Here is a tiny trained network, its code and every weight. The questions are about switching its units off for an input and a class, where a switched-off unit gives its printed mean instead of its output.

import numpy as np


def w(rows, s, z=0):
    codes = np.array(rows[::2]) - 128.0
    scale = np.full(codes.shape[1], s)
    scale[-1] = z or s
    return codes * scale


def f(y):
    return y / 2 * (1 + np.tanh(0.7978845608 * (y + 0.044715 * y**3)))


def log_softmax(a):
    a = a - a.max(-1, keepdims=True)
    return a - np.log(np.exp(a).sum(-1, keepdims=True))


def net(x, mask):
    res = np.array(x, float).reshape(1, 7) / 4 @ E
    y = f(res @ A[0][:, :-1].T + A[0][:, -1])
    res = res + np.where(mask, y, B[0][:, -1]) @ B[0][:, :-1]
    return log_softmax(res[-1] @ U[:, :-1].T + U[:, -1])


A, B = {}, {}
E = w([
[87,54,78,50,88,92,133,165,202],'x0',
[141,60,106,114,151,205,222,79,118],'x1',
[49,161,47,168,254,48,193,118,110],'x2',
[126,111,118,130,143,144,127,153,118],'x3',
[214,63,101,158,171,64,77,75,168],'x4',
[131,153,140,128,110,109,126,95,144],'x5',
[101,84,190,60,171,73,110,95,61],'x6',
],0.0085)
A[0] = w([
[143,181,79,129,121,141,142,152,150,108],'N0',
[93,97,134,105,157,134,112,135,197,36],'N1',
[141,134,92,165,115,146,129,158,144,70],'N2',
[75,65,134,121,114,107,133,106,205,42],'N3',
[141,156,93,144,112,155,126,129,165,86],'N4',
[185,133,142,186,178,148,124,118,84,118],'N5',
[186,107,115,150,157,85,120,173,134,207],'N6',
[164,91,91,131,180,102,104,115,169,164],'N7',
[106,150,76,128,153,100,146,119,101,2],'N8',
[147,166,75,134,141,161,118,155,155,67],'N9',
[156,114,109,74,128,165,180,74,152,121],'N10',
[119,117,95,79,134,126,123,137,162,34],'N11',
[114,128,151,51,166,93,118,140,45,137],'N12',
[12,187,138,109,100,161,168,167,109,146],'N13',
[125,104,101,109,93,91,161,181,160,53],'N14',
[60,148,117,145,80,70,44,195,144,185],'N15',
[148,163,86,147,104,132,154,143,154,61],'N16',
[66,132,92,155,163,120,154,143,136,56],'N17',
[114,91,111,124,140,160,193,111,134,195],'N18',
[109,160,94,132,171,85,146,106,122,96],'N19',
],0.011,0.0039)
B[0] = w([
[111,68,148,112,207,127,132,109,168,164],'N0',
[2,147,185,196,184,135,179,140,93,147],'N1',
[93,114,192,53,185,60,120,119,177,150],'N2',
[58,194,189,197,140,186,105,154,142,169],'N3',
[102,66,210,50,176,51,141,153,151,153],'N4',
[15,151,186,198,118,170,107,136,131,180],'N5',
[173,119,47,155,147,160,101,54,143,173],'N6',
[108,71,103,149,74,184,64,123,210,182],'N7',
[160,103,208,113,83,154,128,203,103,160],'N8',
[114,93,223,36,209,65,195,50,206,154],'N9',
[219,162,106,128,202,175,139,138,66,171],'N10',
[79,167,210,218,153,106,124,131,84,147],'N11',
[125,77,179,75,206,117,196,18,199,191],'N12',
[105,141,26,147,84,209,45,49,247,252],'N13',
[82,144,178,228,128,164,128,182,76,168],'N14',
[221,174,103,142,227,149,147,145,91,239],'N15',
[113,93,217,67,188,30,155,98,175,153],'N16',
[174,101,179,78,64,169,64,212,128,182],'N17',
[182,177,80,123,195,134,106,129,88,188],'N18',
[218,106,172,92,20,188,110,191,102,181],'N19',
],0.007,0.011)
U = w([
[108,101,69,161,86,151,95,59,187,177],'0',
[90,76,221,41,188,70,189,63,161,39],'1',
[20,198,220,254,129,148,155,142,85,75],'2',
[151,133,120,134,132,143,130,102,131,254],'3',
[207,95,205,68,27,164,113,200,110,52],'4',
[216,222,74,135,221,134,163,128,76,34],'5',
[134,129,119,142,125,138,130,98,136,201],'6',
[73,154,14,127,55,42,238,127,62,114],'7',
],0.0091,0.0064)

Each question gives the input, the list of numbers given to net, and the class t.
The units are the neurons (one row each of A and B). Each row of codes is followed by its name. A weight is (code - 128) times the scale printed after its matrix; where a second scale follows, it is the last column's (A, B and U).
mask holds one flag per neuron, in row order. A switched-off neuron (its flag False) gives its mean, the last column of its row in B, instead of its output. The means were averaged over made-up inputs and are rounded, as every weight is.
A unit's drop is (log p(t) with every unit on - log p(t) with that unit switched off) / (log p(t) with every unit on - log p(t) with every unit switched off).
The circuit of an input: a set's keep is (log p(t) with only the set's units on - log p(t) with every unit switched off) / (log p(t) with every unit on - log p(t) with every unit switched off). Starting from the 12 units with the biggest drops (on a tie, the unit counted first), units are removed one at a time, each time the one whose removal leaves the highest keep (on an exact tie, the one counted first), for as long as the keep stays at least 0.8.
circuit, biggest first: the units of the circuit, biggest drop first
most important unit: the unit with the biggest drop
k most important neurons: the k neurons with the biggest drops, biggest first
drop of u: that unit's drop, to one decimal
input [-4,7,0,6,-3,5,1], class 5: 2 most important neurons => (N18, N10)
input [0,-8,-8,-1,-8,-1,-3], class 0: most important neuron => (N13)
input [-7,8,8,1,-2,-2,1], class 4: circuit, biggest first => (N19, N17)
input [8,4,-6,-7,3,7,-8], class 1: circuit, biggest first => (N4, N16)
input [-7,2,8,-6,0,1,-3], class 4: 3 most important neurons => (N19, N17, N8)
input [-7,7,-2,-6,6,-6,0], class 2: 2 most important neurons => (N5, N13)
input [8,-3,-4,-3,-5,5,-2], class 2: circuit, biggest first => (N14, N3)
input [8,3,4,-1,4,8,3], class 2: circuit, biggest first => (N3, N1)
input [-2,-5,2,-5,-8,1,-8], class 0: 2 most important neurons => (N13, N12)
input [8,6,-7,0,-4,1,-6], class 2: circuit, biggest first => (N14, N3, N11)
input [6,-7,-5,-4,5,6,3], class 5: 3 most important neurons => (N15, N13, N5)
input [-5,4,7,2,0,1,0], class 4: 2 most important neurons => (N19, N17)
input [-1,6,6,-7,5,-6,-7], class 1: 2 most important neurons => (N9, N13)
input [3,6,-4,1,-2,-5,4], class 5: 2 most important neurons => (N10, N18)
input [-8,0,8,-4,8,0,0], class 0: circuit, biggest first => (N7)
input [-6,1,2,-5,0,5,-4], class 2: 3 most important neurons => (N5, N13, N12)
input [-6,1,5,6,-1,5,-4], class 2: 3 most important neurons => (N5, N12, N15)
input [1,1,8,2,6,-4,-7], class 4: 4 most important neurons => (N19, N17, N8, N13)
input [-1,1,6,4,8,1,-4], class 0: 3 most important neurons => (N7, N6, N15)
input [5,-2,-4,-4,-3,-4,-3], class 2: most important unit => N14
input [-3,-2,-7,-2,2,7,-7], class 1: drop of N16 => 0.1
input [4,6,-2,3,-6,2,2], class 0: drop of N8 => 0.1
input [7,-8,-3,-8,5,2,1], class 5: drop of N15 => 1.2
